Each row of numbers belongs to one of the nodes below and depends on some of the facts about them. Some rows are named. Which node is each other row?

How the nodes are related:
Φ: refers to; λ: points at; χ: is of sort
litan λ:pofon χ:c
brustu λ:maskar χ:c
bripamer λ:tutron,gazunok χ:b
trigo λ:dubu,kitro,deplu,tadugok χ:b
treskugrik λ:zastos,vizal χ:e
moskipar χ:a
plubrolu Φ:rila,brirar λ:lekur,tenobru χ:a
vofom Φ:zudi λ:lasun χ:d
vapiple Φ:plugreskan,kome λ:trotriklur,tibrim,pofon χ:a
broban χ:b
stidra λ:kome,skenor χ:c
dazu χ:e
sata λ:kitro,dazu,rozomi χ:e
gisom λ:rimis χ:b
brirar λ:moskipar,sumil,beses χ:c
druplon λ:brirar χ:d
benol λ:brirar χ:b
vizal λ:pluplo χ:a
rogitar χ:c
trabrim Φ:plugreskan,benol,brasem λ:vapiple χ:a
fimil χ:a
rotrem λ:tutron χ:d
lasun λ:lebri χ:a
beses χ:d
gazunok Φ:plugreskan,nadrugu,pleplok λ:stoge χ:d
nison λ:kala χ:e
kitro χ:e
lebri λ:tofir χ:a
bulel λ:dazu χ:a
bregulus λ:kome,graponur,sasti χ:e
rebra λ:vigrabar χ:b
terutrel λ:nedo χ:e
tenobru χ:a
kome λ:plugreskan,kodro,lekavas,bulel,pofom χ:d
deplu λ:trotriklur,sedo χ:a
sumil Φ:trigo χ:a
getru λ:brirar,brasem,pluplo χ:d
saradral λ:kemek χ:c
sturul χ:e
graponur Φ:moganen,lasun,stidra,brirar λ:soni χ:a
klelu λ:bregulus χ:e
nulom λ:broban χ:e
vuzem Φ:rogitar,getru λ:zastos,tenobru χ:d
tigel χ:a
pladako Φ:fimil λ:busabrok,rotrem χ:c
plugreskan χ:c
klusotik λ:tadugok χ:c
vigrabar λ:pofon,stoge χ:a
zutrokir λ:gukle,flitro χ:e
driklus λ:bodin,stuplutok χ:d
breplale λ:groguklos,tutron χ:a
zastos χ:a
dedoflal χ:d
skovun λ:plubrolu χ:a
stena λ:pleplok,rimis χ:e
stebus λ:dubu χ:e
nadrugu χ:b
flobem Φ:benol,pleplok χ:a
kala λ:pofon,zutrokir χ:a
nedo χ:d
padra λ:dedoflal,skovun χ:b
leklu Φ:lumu,brustu,klegok,bulel λ:kletim,breplale χ:c
pluplo Φ:sturul,nadrugu λ:zutrokir χ:d
zudi λ:litan,beses χ:e
bodin λ:tadugok χ:a
trotriklur χ:e
flokedrun Φ:zudi λ:skovun χ:a
pavan λ:leklu χ:b
dronikur χ:b
tipulen λ:groguklos χ:e
tadugok Φ:stidra λ:moskipar χ:a
lumu χ:b
brovi λ:dazu,pugrem,rebra,stoge χ:a
tofir Φ:driklus λ:beses χ:c
natur Φ:klelu χ:d
kemek Φ:kome,sasti,tenobru χ:d
pagorum λ:bripamer,pofom χ:a
lekur χ:c
puva λ:vigrabar,lekavas χ:b
rila λ:sumil χ:a
stuplutok χ:b
tutron χ:b
sedo Φ:gisom,kome,dedoflal,lebri λ:rebra,tofir χ:b
rozomi λ:rebra χ:c
brofu λ:lekavas χ:c
pugrem λ:tigel χ:c
rimis λ:tibrim χ:c
flitro Φ:trotriklur,nadrugu λ:pofon χ:a
ruto λ:dronikur χ:a
skenor χ:b
paklok Φ:sturul,terutrel λ:trotriklur,lekavas χ:c
zisu λ:ruto χ:c
midren χ:a
nagrikos λ:nadrugu χ:b
groguklos χ:a
busabrok λ:pugrem,beses χ:e
dubu λ:vapiple,gukle,nedo χ:d
lekavas λ:fimil χ:a
sasti λ:fimil χ:a
klegok λ:flobem χ:a
stoge λ:pofon χ:c
vakel λ:vizal,breplale,brirar χ:b
fodrik χ:a
tibrim Φ:fodrik,gisom,rebra,nison χ:c
fomumor λ:midren χ:d
soni λ:skenor,stuplutok χ:d
pleplok χ:d
pofom λ:kitro,rebra χ:a
luflele λ:dubu,klusotik χ:b
kletim Φ:kome,nulom,getru χ:e
brasem λ:rozomi χ:b
brotrogu λ:skenor χ:a
gukle λ:flitro χ:a
pofon χ:b
kodro λ:kitro,vizal χ:d
moganen λ:paklok χ:a
zutrom λ:luflele,pleplok χ:d
trumus λ:dazu χ:e
maskar χ:c

Some rows with their names:
-1; 5; -6; 5; 2; -2; 3; -3; 0; -1; 2; 3; -5; -2; -1; 6; -12; -1; -3; 0; 1; 0; -3; -3; -1; -4; -5; -9: zutrom
-4; -16; -9; -1; 1; -3; -6; 14; 3; 0; 0; 5; -1; 10; 2; -7; 6; 9; 4; -14; -9; 8; 0; 7; -3; -14; -10; -11: nedo
-2; -8; 0; -4; -9; 10; -10; 3; 5; 8; -2; 0; -1; 1; 8; -6; 12; -1; 16; -13; -8; 3; 2; 8; -6; 7; -8; 3: dronikur
1; 6; -10; 6; 0; 5; 2; -3; -2; 4; -11; 3; 9; -9; -5; 0; -5; -5; -9; 4; 5; 1; -3; 1; -6; -5; 1; -7: stebus
2; 5; 5; 7; -1; -3; 2; -9; 2; -6; 2; -1; 6; -1; -2; -2; 0; 1; -6; 1; 0; -2; -1; -5; 6; -1; -1; 3: brotrogu
-6; 6; 1; 12; 8; -9; 3; -8; 2; 13; 9; 8; -7; -11; -1; 7; -5; -5; 3; 0; 1; 2; -11; -2; -3; -2; -2; -4: kodro
6; -11; -5; -17; -12; 4; 4; -7; -13; 9; -1; -2; -25; 20; -1; 14; 14; 3; 19; -11; -9; 1; 5; 8; -16; 3; 0; 7: beses
-11; 2; 7; 9; 12; -4; -2; -9; 3; -1; 7; 8; -2; -5; -2; 0; 8; -6; -1; 7; 2; 2; -6; -4; 4; 2; 4; 0: bulel
7; -3; -6; -11; -1; 0; 16; -1; -16; -1; -4; -9; -3; 5; -5; 6; -4; 4; -1; 12; 3; 4; 2; 0; -5; 1; 9; 9: zudi
5; -10; 18; 3; 15; -16; 3; 4; 12; -21; 5; -8; 16; 0; 12; -6; -29; 8; 6; -2; 10; -2; -11; -1; -6; -20; -5; 4: rotrem
4; 4; 3; 4; 4; -6; 1; -4; 1; -8; 4; -1; 10; -2; -4; -1; 2; 5; -9; 2; -2; 2; 0; -3; 6; -2; 4; 1: ruto
5; 15; -12; 8; -4; -19; 12; 17; 4; 13; -3; 7; 15; -11; -12; 5; 3; 10; -14; -9; -3; 8; -9; -9; 20; -6; -8; 6: gukle
1; -10; -2; 2; 13; -8; 5; 7; 6; -17; 9; 2; 13; 0; -3; -10; -4; 14; -14; -2; 2; 10; 0; -2; 8; -9; -2; 1: klegok
1; -10; 19; -4; -3; 1; -12; 1; 18; -5; -9; -3; 3; 1; 17; -5; 1; -5; 27; -10; -1; -3; -6; 11; -11; -3; -10; 7: tutron
2; 22; 10; 3; -7; 3; 1; -12; -2; 13; -3; 0; -15; -5; 0; 11; 2; -20; 5; -2; 3; -14; 1; -2; -5; 14; 6; -3: saradral
-6; -4; 3; 5; -15; 5; -8; -5; 2; 13; -3; 1; -15; 9; 7; 7; 10; -8; 16; -8; -10; -5; -2; 8; -13; 0; -9; -1: dedoflal
-8; -15; 17; -13; -7; -7; 7; 37; 4; -16; -21; -4; -7; 5; 4; 6; -15; -4; -14; 22; 6; -6; 13; -15; 31; -8; 3; -8: stoge
-3; -4; 2; -3; -7; 4; -10; 9; -2; 8; 1; 6; -10; 7; 7; -8; 17; -5; 10; -14; -1; -7; 5; 8; -7; -2; 1; -2: plugreskan
3; 17; 10; 7; -7; 1; 0; -21; 2; 4; 0; -4; -3; -2; -5; 12; 7; -10; 2; 4; 3; -9; -1; -7; -5; 11; 4; 7: flokedrun
-12; -14; 2; 2; 1; 4; -7; 2; 0; 11; -3; 10; -6; 1; 3; -11; 18; -4; 11; 3; 0; 0; -1; 13; -13; -7; 2; -5: dazu

Which node is each row?
No name comes twice in this set of rows, the named rows included.
4; 0; 22; -1; 11; -5; 0; 2; 15; -20; -3; -7; 13; -12; 16; -6; -24; 0; 14; 5; 10; -3; -11; -4; -3; -2; -4; 5	bripamer
-6; -8; -17; 15; -8; 1; -10; -5; -9; -17; 31; -35; 14; 9; -1; -33; -9; 11; -28; 1; -3; -4; 3; -9; 23; -2; -4; 5	lekavas
-8; -7; 17; -3; 2; -4; 4; -3; 6; -11; -8; -5; -12; 2; 8; 9; -20; -6; 1; 16; 6; -5; 1; -8; 4; -2; -1; -6	gazunok
4; 16; -4; 12; -5; -25; 15; 9; -4; 23; 3; 4; 0; -12; -8; 13; -5; 5; 5; -5; 0; 2; -15; -2; 1; -7; -10; 9	pluplo
-3; 1; -8; 8; -4; -3; -7; -9; -4; -11; 20; -20; 11; 5; -5; -16; -2; 5; -19; 0; -1; -6; 0; -5; 16; 1; -2; 8	sasti
7; -8; -1; -9; -4; 10; -9; 0; 7; -8; -8; 4; 5; 14; -3; 2; 16; 5; 5; -11; -7; 5; 11; 5; -10; -2; -1; -4	moskipar
-3; -2; -8; 8; 3; 0; 3; -1; -7; -5; 9; -15; 13; -5; -3; -18; -15; 3; -11; 3; 7; -6; -3; -1; 0; -8; 2; 5	bregulus
2; -3; -6; -9; 14; -5; 13; -4; -12; -13; 12; -3; 1; 8; -10; 5; 1; 12; -6; 3; 1; 11; 4; -3; 5; 2; 11; 13	lebri
-10; 5; 3; 11; 8; 1; 2; -12; -6; 14; -2; 13; -5; -18; -4; 3; 4; -13; 7; 20; 7; -3; -6; 1; -7; 5; 8; -1	sata
27; 6; -6; -29; 6; -2; 20; -3; -22; -9; 2; -1; -9; 18; -2; 18; -7; 9; 0; -8; 3; 2; 9; -3; -9; 9; 13; 8	brirar

The same nodes again, as new rows of numbers:
Some nodes and their rows:
0; -3; 6; 1; 6; 2; 3; -3; -2; -3; -8; 3; -5; 7; -4; 1; 7; 4; 0; 10; 5; -1; -4; 6; 5; -2; 0; -1: tibrim
5; 0; -13; 0; 0; -1; 3; 1; -1; -10; 7; -5; 6; 3; -2; 8; 0; -4; 1; -8; 1; 2; 0; 1; -5; 1; 1; 8: treskugrik
11; -6; -8; 16; -6; 0; 11; 11; -1; -5; -1; -6; 10; -4; 8; 4; 7; -17; -7; -7; -5; 0; 3; 6; -8; 0; -2; 6: pluplo
0; 0; -3; -2; -7; 2; 4; -5; 3; 0; 2; 7; -6; 5; 1; 11; -2; 1; 0; 4; 1; 3; 2; 1; 4; -2; -5; 0: zastos
-3; 2; -4; -11; 1; -9; -4; 4; -7; 6; 1; 14; 4; 5; -10; 16; -4; -15; 9; -1; 7; 11; 3; -10; -1; 8; 23; -14: breplale
3; 1; -8; -4; 9; -2; -4; 0; -1; -2; 5; 0; 4; 3; -8; 10; -1; -3; 4; -4; 4; 5; -3; -4; -3; 0; 7; -1: tipulen
0; 1; 6; 3; 6; 4; 1; 3; 2; 0; 5; -1; -7; -1; -3; 9; 7; -1; -4; 1; -1; 1; 2; -3; 5; -1; -3; 0: dedoflal
-2; 0; 0; -1; -7; 1; 5; -4; 4; -4; 0; 6; -3; 2; 4; 6; -4; 1; -1; 2; -1; 2; 2; -1; 0; -2; -4; 2: graponur
0; -4; 1; -4; 10; -16; 9; 2; 4; -4; 3; 6; -16; -9; 8; -31; -14; 9; 9; -6; -3; 7; -2; -9; 1; 9; 1; 17: bodin
-3; 8; 7; -2; -13; 5; -20; 2; -12; 15; -2; -15; 4; -5; 2; -11; -13; -1; 6; -10; 1; -11; -1; -10; -3; 6; 1; -5: rebra
-1; -2; 3; 1; 3; 1; 1; 0; -5; -6; -7; -1; 1; 7; -2; -3; 5; 2; 0; 6; 6; -1; -2; 3; 2; 0; 1; 0: brustu
0; 0; -2; -1; -6; 2; 5; -4; 3; 0; 1; 8; -5; 2; 1; 9; -2; 1; 0; 5; 2; 3; 2; 0; 3; -4; -4; 0: plubrolu
1; -6; 6; -1; 18; -16; 10; 7; -2; -10; -6; 0; -14; -6; 3; -41; -6; 9; 10; -3; 3; 4; -6; -3; 3; 9; 7; 18: klusotik
4; -3; -14; 6; -18; -4; 12; 5; 0; -13; -1; -1; 12; 3; 10; 8; -5; -12; -3; -6; 0; 2; 8; 5; -7; 3; 4; 5: vizal
9; 0; -7; 2; 9; 0; -2; -1; 2; 1; 3; -1; 0; -1; -4; -1; 1; 0; 4; -1; 2; 3; -4; 0; -5; -5; -1; 6: terutrel
-2; 4; 5; -5; 12; -6; -7; 9; -9; 6; 5; 5; 1; 1; -13; 14; 4; -15; 4; -3; 4; 10; 1; -12; 2; 8; 19; -14: rotrem
2; -9; 8; 2; -1; -5; 6; -6; 3; 26; -7; 12; 0; -4; 2; -7; 0; 4; -4; 6; -9; -6; -6; -6; -7; -4; -7; -3: vapiple
-2; -1; 3; -1; 3; 1; 3; -2; -3; -7; -6; -1; -3; 7; -4; 3; 6; 2; 0; 7; 5; -1; -2; 5; 4; -2; -2; -1: plugreskan
0; 2; -5; 0; -21; 6; 2; -4; -3; 0; 4; -3; -8; 9; 6; 13; -8; 1; 2; -6; 6; -3; 1; -10; 4; 3; -10; 9: bulel
7; -5; 5; -3; 6; -7; -2; 7; 0; 1; -3; -6; -10; -9; 5; -26; -10; 0; 7; -7; -2; 4; -4; 2; -1; 3; 2; 12: trigo

Name these rows:
No name comes twice in this set of rows, the named rows included.
19; -4; 7; 16; 14; 0; 5; 10; 2; 11; -4; 4; -11; -10; 3; -17; 0; -10; 4; 4; 1; 6; -4; 0; -9; -9; -3; 5	dubu
-8; -16; 2; 2; 2; -9; 9; -8; -9; 25; -12; 1; 11; 4; -4; -11; 18; 9; -10; -2; -7; -15; -7; -8; 3; 5; -2; -5	litan
-2; 4; -2; -1; -8; -1; 0; 1; -2; 2; 0; 5; -1; 2; 2; 4; -8; -4; 5; 0; 3; 2; 1; -6; -3; 3; 2; -1	pagorum
4; -21; -4; 8; -8; -9; 12; -8; -3; 35; -9; 9; 8; 0; 4; -4; 9; 1; -8; -3; -11; -9; -4; -9; -4; -1; -6; 0	flitro
13; -2; -5; 4; 13; -4; 0; 2; 2; 1; 1; -1; -3; -3; -2; -12; -4; -1; 7; -2; 1; 4; -5; -1; -9; -5; 2; 9	stebus
0; -3; 4; -14; 4; -4; -10; 3; -5; 5; 2; 1; 0; 2; -9; 12; 0; -6; 5; 0; -1; 9; -1; 4; 7; 3; 13; -11	tutron
3; 0; -1; -1; -11; 3; -9; 6; -5; 1; 0; -13; 2; -1; 5; -2; -7; -5; 3; -8; 1; -2; 2; 2; 1; 1; 1; 3	brasem
1; 12; 0; 2; -8; 12; -25; 3; -7; 14; -2; -12; 1; -8; 4; -20; -10; 1; 9; -1; 5; -5; 5; 1; -1; -3; 3; -14	sedo
4; 1; -9; -1; -3; 7; -1; -5; -1; -6; 7; -8; -4; 10; -4; 13; -1; 4; 1; -8; 3; -1; -4; -8; 5; -1; -7; 11	dazu
12; -7; 7; -2; 10; -6; -3; 8; 1; 5; -4; -2; -12; -8; 2; -24; -7; -2; 7; 0; -3; 6; -5; 7; -3; -3; 2; 7	luflele
4; 3; -1; 8; -7; 0; 3; 8; -4; -11; 4; -12; 2; -2; 7; 6; -3; -11; -2; -13; 0; -1; 2; -9; -2; 7; 0; 10	kodro
-4; 2; -1; 2; 0; 4; -2; -2; -3; -5; -7; -3; 1; 5; -2; -6; 5; 5; 1; 7; 8; -2; 0; 4; 5; -1; 2; -5	pugrem
1; 12; -1; 9; -15; 10; -13; 2; -18; 4; -10; -15; 1; 7; 4; -13; -9; -3; 11; -5; 17; -10; -1; -12; -2; 6; 4; -2	rozomi
2; 10; -3; 5; -21; 6; -9; 1; -9; 6; 1; -6; -2; 5; 8; -3; -19; -4; 10; -9; 9; -6; 3; -18; -8; 4; 0; 5	pofom

